Below are the code and all the weights of a small trained network. Each question names an input and a target symbol and asks about switching units off, where a switched-off unit gives its printed mean instead of its output.

import numpy as np


def w(rows, s, z=0):
    codes = np.array(rows[::2]) - 128.0
    scale = np.full(codes.shape[1], s)
    scale[-1] = z or s
    return codes * scale


def norm(h):
    return h / np.sqrt((h * h).mean(-1, keepdims=True) + 1e-5)


def f(y):
    return np.maximum(y, 0)


def softmax(a):
    e = np.exp(a - a.max(-1, keepdims=True))
    return e / e.sum(-1, keepdims=True)


def log_softmax(a):
    a = a - a.max(-1, keepdims=True)
    return a - np.log(np.exp(a).sum(-1, keepdims=True))


def net(x, mask):
    ids = ['ΘΛΞΠΩαβγδζημσφψ'.index(c) for c in x.split()]
    T = len(ids)
    res = E[ids] + P[:T]
    u = 0
    for l in range(3):
        q, k, v = (norm(res) @ M[l].T for M in (Q, K, V))
        z = softmax(np.where(np.tri(T) > 0, q @ k.T / 3**0.5, -1e9)) @ v
        res = res + np.where(mask[u], z, O[l][:, -1]) @ O[l][:, :-1]
        u += 1
        y = f(norm(res) @ A[l][:, :-1].T + A[l][:, -1])
        res = res + np.where(mask[u : u + 4], y, B[l][:, -1]) @ B[l][:, :-1]
        u += 4
    return log_softmax(norm(res)[-1] @ U[:, :-1].T + U[:, -1])


Q, K, V, O, A, B = {}, {}, {}, {}, {}, {}
E = w([
[173,189,154,141,155,81,151,148,60],'Θ',
[106,190,53,130,102,203,152,90,108],'Λ',
[166,105,157,110,176,149,148,223,146],'Ξ',
[96,97,125,204,49,222,35,181,175],'Π',
[69,91,75,129,152,140,214,123,130],'Ω',
[120,121,135,173,137,168,201,194,147],'α',
[146,138,176,83,181,188,56,137,89],'β',
[115,96,53,142,117,72,148,150,117],'γ',
[68,160,130,195,145,109,124,154,5],'δ',
[143,131,131,92,114,109,54,93,115],'ζ',
[193,104,130,104,165,109,89,134,187],'η',
[41,162,184,148,93,76,157,122,199],'μ',
[222,123,94,154,109,74,117,36,152],'σ',
[154,104,105,150,162,105,100,172,193],'φ',
[77,130,216,120,150,128,133,185,93],'ψ',
],0.028)
P = w([
[109,3,145,172,168,137,87,105,121],'0',
[134,13,146,157,115,151,106,114,101],'1',
[117,86,129,166,156,168,99,83,152],'2',
[116,134,93,147,192,159,92,143,127],'3',
[133,153,101,137,153,202,90,75,157],'4',
[104,180,81,159,172,161,106,159,161],'5',
[140,157,60,124,118,195,112,126,154],'6',
],0.0073)
Q[0] = w([
[179,149,179,111,139,116,18,119,138],'L0H1',
[96,137,1,166,79,121,92,104,185],'L0H1',
[87,125,133,116,102,128,135,172,255],'L0H1',
],0.045)
K[0] = w([
[189,134,152,113,169,126,32,96,139],'L0H1',
[125,147,1,192,61,115,79,108,173],'L0H1',
[86,121,129,127,60,171,110,191,238],'L0H1',
],0.044)
V[0] = w([
[76,110,195,90,163,125,231,96,161],'L0H1',
[178,231,160,107,55,74,108,190,183],'L0H1',
[63,126,102,184,189,199,190,253,119],'L0H1',
],0.015)
O[0] = w([
[149,100,219,130,158,122,191,72,82,50],'L0H1',
[209,150,184,35,58,116,80,132,135,34],'L0H1',
[135,130,171,232,96,230,246,162,111,247],'L0H1',
],0.012,0.011)
A[0] = w([
[5,249,217,185,46,43,105,117,34,130],'L0N1',
[22,174,158,83,31,41,250,46,169,112],'L0N2',
[85,71,191,123,101,170,14,134,96,109],'L0N3',
[177,246,130,121,83,22,188,115,56,2],'L0N4',
],0.027,0.0044)
B[0] = w([
[21,115,121,127,151,102,69,224,59,225],'L0N1',
[104,89,172,94,160,153,145,92,253,202],'L0N2',
[97,195,129,141,173,225,107,155,140,255],'L0N3',
[122,181,127,66,77,109,232,153,176,180],'L0N4',
],0.023,0.0081)
Q[1] = w([
[177,115,51,165,95,76,255,109,116],'L1H1',
[87,116,112,130,120,121,88,116,100],'L1H1',
[187,152,179,88,126,144,172,110,109],'L1H1',
],0.047)
K[1] = w([
[187,71,43,173,165,118,188,157,2],'L1H1',
[127,144,99,89,148,121,117,126,206],'L1H1',
[207,133,176,121,110,140,130,106,95],'L1H1',
],0.043)
V[1] = w([
[243,228,55,127,72,129,139,200,106],'L1H1',
[126,91,116,160,150,168,82,52,110],'L1H1',
[127,126,113,137,152,145,80,139,8],'L1H1',
],0.013)
O[1] = w([
[68,1,114,162,168,107,139,89,61,3],'L1H1',
[122,146,130,185,127,111,91,126,132,170],'L1H1',
[91,97,128,202,133,141,74,61,176,124],'L1H1',
],0.0074,0.0035)
A[1] = w([
[175,144,107,175,98,53,108,3,112,119],'L1N1',
[206,100,147,94,171,117,67,115,138,59],'L1N2',
[236,91,137,147,149,123,161,144,177,223],'L1N3',
[137,97,250,133,140,114,113,151,118,2],'L1N4',
],0.04,0.0036)
B[1] = w([
[120,169,165,155,5,132,19,129,123,152],'L1N1',
[96,154,133,238,176,102,154,121,157,252],'L1N2',
[182,162,124,169,196,72,125,183,160,255],'L1N3',
[150,77,188,89,43,151,97,129,88,241],'L1N4',
],0.027,0.0069)
Q[2] = w([
[110,174,104,233,166,111,122,207,153],'L2H1',
[126,16,146,64,102,137,90,4,98],'L2H1',
[68,232,137,130,179,165,109,138,126],'L2H1',
],0.035)
K[2] = w([
[83,108,149,85,85,87,154,136,107],'L2H1',
[200,105,125,252,224,198,114,99,140],'L2H1',
[161,141,174,91,145,76,148,118,103],'L2H1',
],0.035)
V[2] = w([
[81,81,182,131,131,144,120,155,252],'L2H1',
[90,212,139,73,104,93,174,178,134],'L2H1',
[145,145,144,170,103,116,109,114,98],'L2H1',
],0.024)
O[2] = w([
[140,111,141,2,84,93,161,105,219,251],'L2H1',
[26,182,97,107,119,99,178,198,92,173],'L2H1',
[162,142,137,179,118,95,105,107,127,111],'L2H1',
],0.015)
A[2] = w([
[129,215,85,59,155,119,4,78,70,106],'L2N1',
[143,156,9,138,81,146,163,50,102,63],'L2N2',
[211,142,103,102,192,145,97,153,88,3],'L2N3',
[96,31,55,126,139,46,132,95,72,125],'L2N4',
],0.036,0.0036)
B[2] = w([
[187,85,217,100,120,103,181,82,6,199],'L2N1',
[213,221,62,67,95,136,141,73,101,253],'L2N2',
[118,157,100,89,200,141,59,136,116,171],'L2N3',
[112,29,12,119,104,111,138,156,93,214],'L2N4',
],0.024,0.015)
U = w([
[202,122,148,161,112,120,145,201,108,87],'Θ',
[75,101,111,174,193,129,157,50,159,150],'Λ',
[142,114,142,163,128,157,230,105,117,74],'Ξ',
[116,102,158,151,42,117,59,112,104,163],'Π',
[90,59,158,90,95,138,80,119,151,172],'Ω',
[158,121,55,126,111,143,116,89,106,190],'α',
[127,130,160,139,107,32,127,85,76,118],'β',
[47,180,111,154,107,89,127,199,40,63],'γ',
[84,141,151,51,118,82,156,160,143,139],'δ',
[103,113,142,87,216,117,135,71,44,114],'ζ',
[184,128,119,110,169,85,57,220,117,48],'η',
[111,170,90,134,210,96,87,126,158,129],'μ',
[95,144,104,148,90,254,59,152,160,30],'σ',
[96,30,52,120,160,120,114,125,87,254],'φ',
[122,203,135,89,160,211,128,77,88,122],'ψ',
],0.0079,0.0039)

Each question gives the input, a string of symbols that net reads in full, and the target symbol t.
The units are the heads (3 rows each of Q, K, V and O) and the neurons (one row each of A and B). Each row of codes is followed by its name. A weight is (code - 128) times the scale printed after its matrix; where a second scale follows, it is the last column's (O, A, B and U).
mask holds one flag per unit, layer by layer, with each layer's heads first. A switched-off unit (its flag False) gives its mean, the last column of its rows in O or B, instead of its output. The means were averaged over made-up inputs and are rounded, as every weight is.
A unit's drop is (log p(t) with every unit on - log p(t) with that unit switched off) / (log p(t) with every unit on - log p(t) with every unit switched off).
The circuit of an input: a set's keep is (log p(t) with only the set's units on - log p(t) with every unit switched off) / (log p(t) with every unit on - log p(t) with every unit switched off). Starting from the 12 units with the biggest drops (on a tie, the unit counted first), units are removed one at a time, each time the one whose removal leaves the highest keep (on an exact tie, the one counted first), for as long as the keep stays at least 0.8.
units of the circuit, in order: the units of the circuit, biggest drop first
most important unit: the unit with the biggest drop
top k neurons: the k neurons with the biggest drops, biggest first
top k neurons in layer l: the k neurons of layer l with the biggest drops, biggest first
drop of u: that unit's drop, to one decimal
input β Θ α Θ ψ ζ, target γ: units of the circuit, in order => (L2H1, L0N4)
input μ γ σ β, target δ: most important unit => L2H1
input γ Λ φ, target η: top 3 neurons => (L0N1, L0N3, L1N3)
input β ψ γ Θ γ γ Λ, target γ: top 2 neurons => (L0N4, L0N2)
input β η Ξ, target η: units of the circuit, in order => (L1N3, L0N1, L0N3)
input δ γ ψ α σ, target Π: top 2 neurons => (L1N1, L0N1)
input ψ α α, target Θ: top 3 neurons => (L1N3, L1N4, L0N3)
input α γ γ η γ ζ α, target Θ: units of the circuit, in order => (L0H1, L1N3, L0N3, L1N4)
input Ω Θ Ξ, target γ: top 2 neurons in layer 0 => (L0N4, L0N2)
input α Θ ζ, target γ: units of the circuit, in order => (L2H1, L2N2)
input μ γ β ψ β, target δ: top 2 neurons => (L0N1, L0N2)
input γ γ η Λ Θ γ, target γ: units of the circuit, in order => (L2H1, L0H1)
input ψ δ α Ξ β, target ζ: top 2 neurons in layer 1 => (L1N4, L1N2)
input μ γ μ Π, target δ: units of the circuit, in order => (L2H1)
input γ γ δ β γ Ξ, target Θ: top 2 neurons in layer 1 => (L1N4, L1N3)
input β β δ φ, target μ: top 3 neurons => (L1N3, L0N1, L2N3)
input σ Ω Ω, target Λ: top 2 neurons in layer 2 => (L2N2, L2N1)
input γ α α γ γ γ Ω, target Λ: top 2 neurons in layer 0 => (L0N2, L0N4)
input ψ α δ, target φ: top 2 neurons in layer 0 => (L0N1, L0N3)
input γ γ Ξ Ξ σ, target Π: top 2 neurons in layer 1 => (L1N1, L1N2)
input γ β γ Π Ξ, target η: top 4 neurons => (L1N3, L0N1, L2N3, L0N3)
input δ γ Λ μ η γ, target δ: top 2 neurons => (L0N2, L2N4)
input γ ψ γ γ β δ, target φ: top 4 neurons => (L0N1, L0N3, L2N4, L0N2)
input φ φ η, target μ: drop of L1N2 => 2.3
input γ α γ Ω ζ, target ζ: drop of L0H1 => 0.2
input η η Λ β φ, target η: drop of L0H1 => 0.2
input γ α γ β δ σ, target β: drop of L0H1 => 0.4
